[ 148  -34   -7 -253   29 -204    9 -181 -197   21   58   39 -156 -131
  -35 -111  318  -12  132   66  214 -179 -248   36  163  317 -123  -38
  -70 -109 -230 -245]
q601
[-117   85 -105  -70   -6 -113  135  -97  120  -73  -61  -97 -399   85
  -14  -22  412   24  175  -18  282 -237 -211  -29   14  226   -6  -30
   16  -47 -221 -160]
q819
[  53 -102  -67  -34  -87   67  -60  -87 -202  168   39  125   19   63
 -110  -81  -43  150 -210  -76 -127  104  108  167   -3   91  155   -9
  -56   86   86 -149]
q601
[  20  -76  -83  -23   17  129   53   46  195 -111  160  174 -115  146
   -4 -129 -131 -195  237  189  154 -194 -318  325  127   77 -333  -67
 -226  -83  -80 -156]
q981
[ -23  105  -35  -31  -96 -186  178 -226   83 -166  -65 -168 -344   -3
  -35   -1  339   16    2    8  190 -203 -312 -140   69  190   88  -38
  176   57 -182 -106]
q601
[  19   47  -84 -107 -200  -39  -69 -105  -36  208  -67   20   31   90
 -188 -142  -46  172 -302  -78 -305  210   73  -47    6   29  403  -55
  158  194  102 -139]
q128
[ 137  -58  -16 -231    7 -142   22 -172 -250   18  115   44 -208 -119
  -20 -109  243  -29  138   60  239 -166 -291   59  169  290 -135  -67
 -134  -98 -254 -258]
q551
[ 131  -86 -125  -23  -12  237   53   30  166 -121  267  242  -38   91
  -16 -173 -167 -147   94  206   49 -175 -201  338  142   -3 -196  -66
 -314    1    5 -207]
q549
[  71    7   33 -277  -32 -200  -45 -140 -184  154   16   80 -185  -61
  -93   -2   79  -55  119   21   99 -101 -259  -55   83  271  -71 -102
  -45  -15 -270 -253]
q468
[ -17  196 -107  128  -92  -77   22   15  340 -113  -49   50 -257  186
   -6  -60   89  -42    1   71 -118    1 -255    4  -20  -12    4 -117
  -17   82  -38  -48]
q342
[ -40  -39  -88   18   39  127  100   95  255 -118  140  117  -81  131
    5 -150  -67 -154  234  170  101 -226 -166  329   87  115 -302  -86
 -230  -64  -57 -178]
q277
[  99  -69  -45 -293    4 -176    3 -227 -241    9   75   40 -289 -123
  -60 -107  344  -46  253   72  347 -272 -426   91  215  364 -225  -82
  -78 -112 -347 -292]
q551
[ -91   85 -121  -42    5  -36  189  -31  234 -119  -35  -42 -398   81
   38 -164  414   12   81   -6  254 -165 -192  -89   -3  122  103  -19
   23  -41  -72 -184]
q549
[  30  -38  -47 -230   -4 -137   64 -188 -127   62   54   68 -273  -43
  -48 -132  246  -37  155   72  190 -157 -307   73  179  314 -101  -88
  -73  -47 -244 -337]
q291
[  23   89 -103  -78 -126 -101   91 -176  173 -172 -109 -132 -293   39
  -50 -100  466   72    4   45  137 -215 -206  -33    5  200  116   20
   44  -42 -102  -42]
q551
[  69  -71  -63  229   45  126  231  155 -335 -178  329  142 -160 -314
  185   69   25  -57  -35  250  274 -158    1  476  193   83  -43  -73
 -357  223 -237 -170]
q342
[  86  -34  -62 -152 -165 -105  -64 -108 -165  173  -83   -1   36   66
 -219  -66  158  145 -272  -14 -177   51  -49   25 -123  219  268   38
  167   68   56 -136]
q291
[ -67 -151 -188  306   38  182   34  173 -325  -85  212  424 -244 -119
  154  152   27 -134   79  252  275  -70 -129  665  102   27 -221 -125
 -360  162 -195 -242]
q468
[  54  -23  -29 -280  -13 -175   71 -159 -140  -17   36    7 -226  -86
  -42 -153  379  -19  213   99  307 -242 -289   47  177  368 -160  -24
 -166  -97 -264 -270]
q551
[ 114  -61  -41 -240  -12 -210   -3 -184 -362   74   85   86 -299  -64
 -107  -90  154  -90  115   88  294 -200 -558   84  156  343 -175 -128
   -3  -27 -343 -364]
q277
[ -54  -65 -182  226  151  112  108  274 -147    3  111  198 -271 -113
  183   33   57 -127  139  231  291 -195 -119  429    2  166 -146 -150
 -272   91 -258 -234]
q229
[  78  -20  -79    6   12  118   47   68  232  -79  154  154  -60  118
  -34 -190 -174 -159  149  178   46 -204 -238  250   92   98 -210  -98
 -132  -43  -47 -177]
q468
[ -71   75 -128  -73  -17 -117  130 -133  130 -177  -61  -92 -334   38
  -13  -60  547   86   79   19  340 -111 -143  -14   23  152   22   36
   11  -58  -89  -50]
q819
[ -76 -110 -166  267   59  145  166  189 -233 -109  261  263 -254 -210
  168   81   79 -111  100  239  255 -171  -49  647  144   79 -129 -121
 -302  181 -277 -274]
q819
[ -56  111  -35   33 -204  -61   13 -158  -85  109  -18    1 -221  193
 -158 -159  168   32 -228   -1   57  -77 -249   34  -51  202  189  -86
   75   40   -9 -213]
q291
[  25  -29   -6  -11   15  129  155   18  238 -152  211   63  -32   -2
   36 -168  -98 -137  196  171  141 -228 -122  243  170   98 -238  -40
 -189  -20  -86 -119]
q468
[ 292 -108 -109 -125 -180   31  -24  -80  -46  150   -2   10   11  -71
  -91 -384   58  147 -217  -45  -74 -127   17   35  -11  185  337   21
   51   64   21 -133]
q468
[  85   33  -55    6  -16   81   45   77  264  -57  124  101  -25   43
  -50 -152 -191 -120   66  219  -13 -176 -164  266   72   79  -98 -104
  -75    4  -43 -143]
q549
[  50  -87  -33 -220   38 -174  -19  -92 -156   59    8   83 -187  -27
  -72  -13  244    3  217   56  276 -115 -277   42  103  194 -213  -40
   53  -94 -187 -233]
q981
[  50  -61 -134  -25 -128   72  -22  -55  -85  163  -24   96  -83   30
  -88 -127   25  148 -196   19 -132  -51   76  265  -41  192  270  -28
   -8  128  -31 -198]
q229
[ -38   64 -131  -69  -64  -95  113 -147  114 -111  -57  -60 -388   47
  -28  -69  453   79   70   17  252 -169 -211   -6    9  198   58  -26
   13    6 -163 -130]
q342
[  47    4 -194   74 -172   63 -136   79 -228  326  -36  271 -111   90
 -101   -9  -90   33 -584  117 -327  270 -124  397 -149   42  496  -98
  -39  282  112 -120]
q342
[ -44  -67 -173  268  -16  188  123  192 -278  -27  231  323 -283 -161
  110   96 -103 -143   28  281  151 -121 -104  570   93   82  -35 -168
 -311  279 -274 -302]
q291
[ 148  -58  -32 -251  -61 -163   -4 -281 -209  -25   67   95 -186 -148
  -55 -106  397    0  130   96  142 -155 -269   72  208  321 -122  -40
 -141  -95 -216 -243]
q277
[-111  -33 -198  216   53  190  232  232 -133  -53  258  171 -254 -295
   81   88   86  -58  129  244  143 -224   36  529  127  116   47 -168
 -288  256 -274 -334]
q229
[ -59   50 -124    4 -125    7   25  -29  155  192 -138  -33   62   23
  -73 -143  133  200 -290  -83 -384  235  232  -16  -15  100  442  -19
  -94  140  216  -50]
q291
[  12   98 -210 -141    0  -92  173  -57  128  -88  -69  -73 -570   31
  -10 -203  605   22   74   36  269 -292 -321    0   -1  297  183  -16
  -62  -59 -191 -222]
q128
[-108  -21 -152  -38  -67   64  292 -164  147 -212   99 -114 -471   45
   40 -153  485   31  214  -62  361 -177 -157  -83  130  112    9  -13
 -148  -36 -127 -146]
q601
[ -73  -88 -136 -133   67   34   65  169  -47  190   -4   54 -173  107
  -80 -126   28   72   55   -6  155 -156    4  303 -114  245   29  -23
 -103   33 -111 -318]
q981
[ -36   88 -122  -10  -42  -76  191 -188   16 -286   35 -203 -266  -62
  -21   -4  631  120   -3   40  315 -217 -120   73  141  134  112   41
    2  -10 -102  -31]
q551
[ -28   59 -135  -81  -34  -81  166 -146  125 -161  -49 -151 -324  -23
    8  -53  588  104   66   39  201 -185  -95    6   35  200   99   28
    7  -16 -132  -74]
q551
[ 107  -37 -124  -66 -100  -36  -20  -33 -140  176  -64   41  -42   33
 -150 -172   17  203 -257  -52 -168   -4   86  111  -42  221  311  -39
  -21  167   -4 -216]
q342
[ -77 -217 -190  437  238  208  -59  395 -303 -101  156  370 -129   86
  238  237 -156 -144   16  153  363  -52   -9  899    7 -129 -366  -82
 -310   21  -74  -13]
q291
[ 311 -317 -144 -369  124  180  -39 -262 -250  194  383  228 -411 -271
  123  -59  101   71  180   -7  404 -104   17  494   99   22  -90  -37
  -88   -7 -380 -199]
q342
[  14  -97  -20 -332   65 -101    2 -108 -182  146   70   36 -301  -76
  -57  -20  176  -39  250   21  316 -269 -283  147  123  324 -189 -120
 -114 -135 -316 -339]
q128
[   5  102   12 -257  129 -202    7  -43 -311   97  130   83 -248    6
 -105  -32   22  -99   60   74  285 -102 -416   44   91  252 -119 -160
   42   -6 -284 -417]
q601
[  69  -51 -126  -62  -89   31    4   -8 -103  202   14   70 -120   73
 -140 -155  -60  131 -219  -18  -78  -14   -8  181  -52  176  271  -68
   37  147  -31 -252]
q549
[  -4  -24   59 -147  123   97  -42   99  137   90  160  188  -33  120
    9  -77 -434 -177  279   56  134 -144 -239  102   85   43 -390 -128
 -123  -68 -125 -196]
q229
[ 131  -19  -84   15 -169   10  -16 -104  -61  115  -27   30  -27   33
 -123 -165    6  135 -295   -4 -207  -10   44  105  -33  166  337  -34
   69  114   33 -135]
q549
[  71  -21  -35 -188   59 -175    8 -123 -194   26   52   47 -225  -58
  -21  -31  284  -26  151   83  264 -166 -285  131  129  308 -159  -42
  -69  -86 -274 -213]
q549
[ -85  -95 -195  267    2  109  121  125 -252 -106  156  276 -264 -154
   87   87  141  -99   44  270  218 -178 -121  633  107  151  -90 -129
 -306  189 -266 -275]
q277
[-164 -124 -176  255  -25  222  195  145 -230 -121  253  341 -364 -107
  167   84   85 -140  123  245  218  -45  -76  604  152   59 -127 -112
 -398  230 -262 -264]
q981
[ -97  129 -131    9  -81  -66   52 -150  110 -102  -52   16 -353  138
 -104   -6  350   64  -20   22  204  -63 -217  -13  -16  126   67  -72
  -87    0  -68 -152]
q128
[ 184  -18  -19 -216  -27 -194   13 -264 -261  -19   94  -13 -197 -137
  -87 -127  284   20   39   50  187 -143 -328   -9  214  284  -46  -88
    2  -68 -221 -232]
q551
[ -65   81 -112  -71  -63 -115  138 -174  182 -106  -68 -101 -354   77
  -36  -99  487   79   48   -6  229 -129 -202  -90   22  186   77  -32
   38  -38  -71 -116]
q342
[ -42  -85  -79  267  -56  286   45  192 -274   42  302  367 -159  -97
  140  203 -372 -247   15  313   13   59 -114  487   48  -99 -103 -157
 -216  230 -143 -130]
q229
[ 147  -35  -86  -27   14  122    0   44  167  -50  185  244  -57  128
  -17 -156 -211 -151   60  202   62 -193 -204  320   64   40 -165  -70
 -155  -33  -59 -204]
q819
[  10   -2 -173 -105  -85    7   68  -77   54  118  -77 -109 -130   49
 -137 -210  160  176 -154  -36  -21  -81  -48   52   -4  227  302   -9
   70  117  -27 -161]
q819
[  50  -16  -99  -45 -145   25   32  -71  -51  138   -7   35 -151   56
 -128 -161  -23   95 -228    7 -146  -36  -46  180   -4  160  300  -72
   54  157  -44 -216]
q981
[ -80   21 -192  237   66   -6  242  162 -102  -76  144  178 -305 -168
  115  -42  208  -73   77  234  142 -207 -127  479  167  247    7 -114
 -108  326 -350 -320]
q468
[  82  -23  -97  -23  -28  160    6   34  209 -107  153  191 -119  158
  -64 -131 -173 -186  177  227   59 -223 -306  293   62  127 -286 -114
 -193  -55  -56 -166]
q468
[ 102  -40  -44  -14   22  113   57   35  204  -97  188  147  -38   64
    1 -141 -142 -152  148  180   56 -206 -152  283  109   72 -231  -67
 -169  -51  -42 -136]
q549
[ -51   76 -111 -140  -20 -153  124 -188   54 -142  -73 -113 -397   25
   -2  -25  547   34  110    4  297 -141 -276  -94   57  185   65   41
   67  -37 -232  -71]
q468
[ -34   77 -115  -36  -53  -26  123 -151  166 -107  -13  -54 -371   31
   11  -72  410   81   29   17  223  -95 -112   23   -1  136   91  -34
  -32  -12  -93  -92]
q981
[-122  136 -175  -59   28 -155  120  -64  238 -123  -74 -107 -433   59
  -17  -39  647   44  175   66  284 -186 -239  109  -29  242  -17  -32
   48 -119 -158 -127]
q819
[ -72 -153 -141  303   16  219  270   41 -294 -201  265   90 -318 -368
  208  128  149 -101  190  223  274 -469    7  712  238  260  -93  -93
 -273  257 -481 -223]
q549
[  35  -19 -134  -51  -87   36  -33  -23 -151  184    2   93  -88  131
 -146 -115 -113  100 -234  -23  -86  -28   -6  204  -36  167  234  -87
  -49  137    2 -267]
q819
[ 126  -81  -37 -242   38 -104  -26 -186 -249   26  128  101 -224 -124
  -43 -136  246   -3  197   51  329 -189 -335  132  194  327 -216  -86
 -141 -137 -284 -281]
q277
[  80  -78 -122 -112  -96   10   30  -31  -82  176  -39   30 -128   20
  -87 -234   67  129 -111  -22  -45 -123   10  141  -47  259  225   -5
  -39   90  -88 -238]
q229
[ 191   18 -171   16  -51  112   24   70  209 -180  112  231   12   85
 -106 -276 -110  -23  -34  252  -72  -83 -111  278  113   85  -46  -43
 -251   68   74 -181]
q128
[  31  -24  -42   -2   25  126   17   79  279  -59  122  137  -39  121
  -13 -119 -203 -144  155  170   93 -204 -202  273   70   59 -227  -92
 -139  -90  -34 -113]
q342
[  89   12  -23  -70   57  -47   61   -9  185 -131   69  -81  -23  -13
  -29  -60   -4  -94  175  139   60 -320 -223  186  149  201 -228 -100
   92  -44 -139  -65]
q229
